148 138 93 73 83 90 73
161 115 74 82 119 80 73
64 116 74 73 119 80 60
Out: 82, 161

133 56 38 162 64
153 57 48 153 51
38 49 131 63 49
Out: 48, 162

121 98 165 46 46
83 100 113 83 83
126 73 137 105 105
Out: 113, 165

86 127 68 61 93 118 24 Out: 61, 127

167 57 114 124 61 Out: 114, 167

42 97 99 158 134 Out: 99, 158

51 64 65 73 38 57 66 Out: 73, 73

68 111 88 73 114
160 44 69 162 43
101 53 76 148 64
Out: 69, 162

95 181 72 122 131 114 107 Out: 122, 181

67 56 40 139 83
90 72 50 84 66
114 86 65 78 59
Out: 50, 139
---
array([[ 68, 100, 134, 132,  92, 130, 104],
       [110,  71,  66,  95, 138, 117,  71],
       [113, 141,  27,  74,  89, 102, 104]]) -> 104, 113

array([[ 66, 141,  61,  93, 155,  70, 125],
       [134, 111, 141,  95, 116,  91,  90],
       [155, 156, 154,  93, 159,  87,  74]]) -> 125, 155

array([[138,  81, 107,  97],
       [ 74,  90, 113, 115],
       [ 86, 133, 159, 128]]) -> 97, 86

array([[135, 116, 119, 133, 158, 167],
       [ 33, 166,  52,  71, 176,  39],
       [109, 171, 156, 157,  93,  33]]) -> 167, 109

array([ 86,  35,  87,  30,  81, 100]) -> 100, 86

array([166,  65,  47,  45,  19, 150, 114]) -> 114, 166

array([ 57, 173,  90,  68, 117]) -> 117, 57

array([[ 69, 103,  78,  74,  40,  99],
       [ 92,  63,  73, 114, 109, 178]]) -> 99, 92

array([[170, 125, 124,  80, 117, 144,  49],
       [178, 149, 135, 112, 133, 117, 145],
       [136, 163,  42, 173, 132, 136, 161]]) -> 49, 136

array([ 39, 136,  70, 133, 117, 103]) -> 103, 39
---
92 114 102 88 86
92 114 102 85 84
74 74 118 74 42
⇒ 92

149 35 175 76 28
117 63 122 105 171
128 75 172 159 170
⇒ 149

120 83 100 106
58 157 128 103
99 111 110 107
⇒ 120

45 74 49 54 39 94
71 106 103 116 74 98
126 90 108 87 131 133
⇒ 45

110 146 151 51 41
135 54 48 98 45
64 40 92 88 139
⇒ 110

89 59 83 83 84
64 103 94 117 67
39 78 80 101 32
⇒ 89
---
166 117 132 141 162 result: 166
130 65 68 159 58 59 result: 130
163 127 139 134 173 68 181 result: 163
69 120 67 35 result: 69
50 146 47 52 158 156 result: 50
77 98 62 181 104 result: 77
33 94 28 62 138 result: 33
132 121 161 46 114 138 result: 132
23 75 130 132 120 125 136 result: 23
---
121 91 86 161 106 113 73
109 96 83 130 107 95 76
102 99 91 106 100 94 87
| 99

79 119 105 114 111 106 106
106 68 88 61 66 124 114
105 167 110 145 137 75 108
| 167

113 66 39 60 83 79 83
149 106 128 148 107 146 96
130 73 77 37 64 117 99
| 73

103 89 35 25 52
178 158 121 117 104
149 95 67 51 116
| 95

134 103 80 94 104
148 103 82 108 103
164 110 86 113 96
| 110

45 150 43 170
137 68 139 53
155 51 157 31
| 51

122 102 72 138 43 32
80 24 164 173 72 46
61 68 60 76 103 70
| 68

119 146 130 111 165
144 122 60 153 147
100 54 93 89 34
| 54

116 114 122 101 145 64 96
173 84 62 102 74 161 95
96 128 82 99 134 64 90
| 128

82 93 120 98 122 112
118 29 98 37 68 128
119 66 99 62 86 114
| 66
---
[[130  96  99 114  94 135 121]
 [145  92 100 123  91 150 130]
 [171  57 128 167 107 172 168]] 130, 168

[80 53 28 49 45] 80, 45

[[115 136 167 165]
 [121  75 116 119]
 [106 103 101 102]] 115, 102

[ 50 118  70  40] 50, 40

[143 178  97 113  95 161] 143, 161

[[ 70  45 140  83 101  93]
 [117  95  45  86  44  43]] 70, 43

[165 163 166  57 162] 165, 162

[55 39 89 78 61 52 99] 55, 99
---
142 177 79 68 94 85 66 ⇒ 68
27 86 27 26 85 91 32 ⇒ 26
66 78 83 55 82 41 84 ⇒ 55
76 108 116 79 57 22 62 ⇒ 79
152 124 144 178 86 150 133 ⇒ 178
141 77 178 117 160 135 110 ⇒ 117
26 137 125 120 89 97 68 ⇒ 120
47 31 97 67 110 93 70 ⇒ 67
118 130 121 134 43 131 76 ⇒ 134
96 157 36 97 65 100 84 ⇒ 97
---
110 172 94 35 >> 110

80 34 72 121 129 102 >> 72

119 60 68 119 172 178 113
132 66 106 132 69 117 90
>> 132

29 65 92 38 >> 29

43 132 101 121 98 >> 132

65 108 161 133 89 27 66 >> 133

117 99 59 169
96 130 92 109
>> 96

96 45 163 118 77 107
85 80 106 102 78 109
105 109 110 101 101 100
>> 110

51 39 103 100 99 106 >> 103
---
60 102 51 62 61 123
81 76 63 92 108 127
85 109 30 72 80 167
: 76

74 58 104 88 131 90
91 86 97 85 144 41
: 58

61 42 119 119 134 137
83 83 87 106 122 106
135 103 96 111 82 149
: 83

114 31 96 39 67
116 51 97 53 77
91 120 124 127 144
: 51

81 55 132 74 101 109 109
68 169 144 115 123 124 110
76 74 109 66 87 79 95
: 169

65 124 104 90
97 75 129 27
: 124
---
104 83 145 85 58 110 128
100 121 22 118 153 114 89
102 86 127 88 54 90 102
-> 104

109 60 29 22 42 84 123 -> 109

140 85 106 117 78
122 84 131 111 156
173 119 156 138 46
-> 140

59 89 159 55 153 102 52 -> 59

62 24 90 102 115 -> 62

59 40 130 74 104 -> 59

142 59 99 90
132 158 147 44
26 38 106 65
-> 142

103 113 130 159 141 150 153 -> 103
---
[[94, 30, 97, 133, 84],
 [77, 133, 69, 117, 76],
 [96, 110, 84, 110, 117]] yields 69

[[76, 101, 137, 125, 145, 71],
 [100, 94, 110, 140, 113, 30]] yields 110

[[59, 40, 132, 77, 131, 96, 96],
 [109, 153, 83, 97, 133, 76, 82],
 [99, 108, 80, 157, 49, 87, 67]] yields 83

[[113, 108, 39, 114, 175, 73, 80],
 [149, 25, 147, 67, 174, 169, 133],
 [156, 168, 40, 78, 56, 80, 131]] yields 147

[[98, 119, 92, 128, 86, 96, 118],
 [101, 72, 109, 65, 117, 97, 70],
 [109, 50, 108, 37, 120, 94, 95]] yields 109

[[125, 78, 94, 73, 101],
 [77, 91, 126, 27, 32],
 [137, 81, 64, 115, 118]] yields 126

[[37, 163, 160, 107, 89, 36, 146],
 [169, 36, 28, 130, 72, 166, 27],
 [29, 154, 170, 72, 115, 30, 171]] yields 28
---
[158 148  64 111  99 116 103] -> 99
[ 62 177  32  30 174  85 162] -> 174
[123  50  75  56 134 168  89] -> 134
[ 85 173  40 177 103  54 172] -> 103
[102 155  92  21 135 157  89] -> 135
[140 126  97 137 108 125 178] -> 108
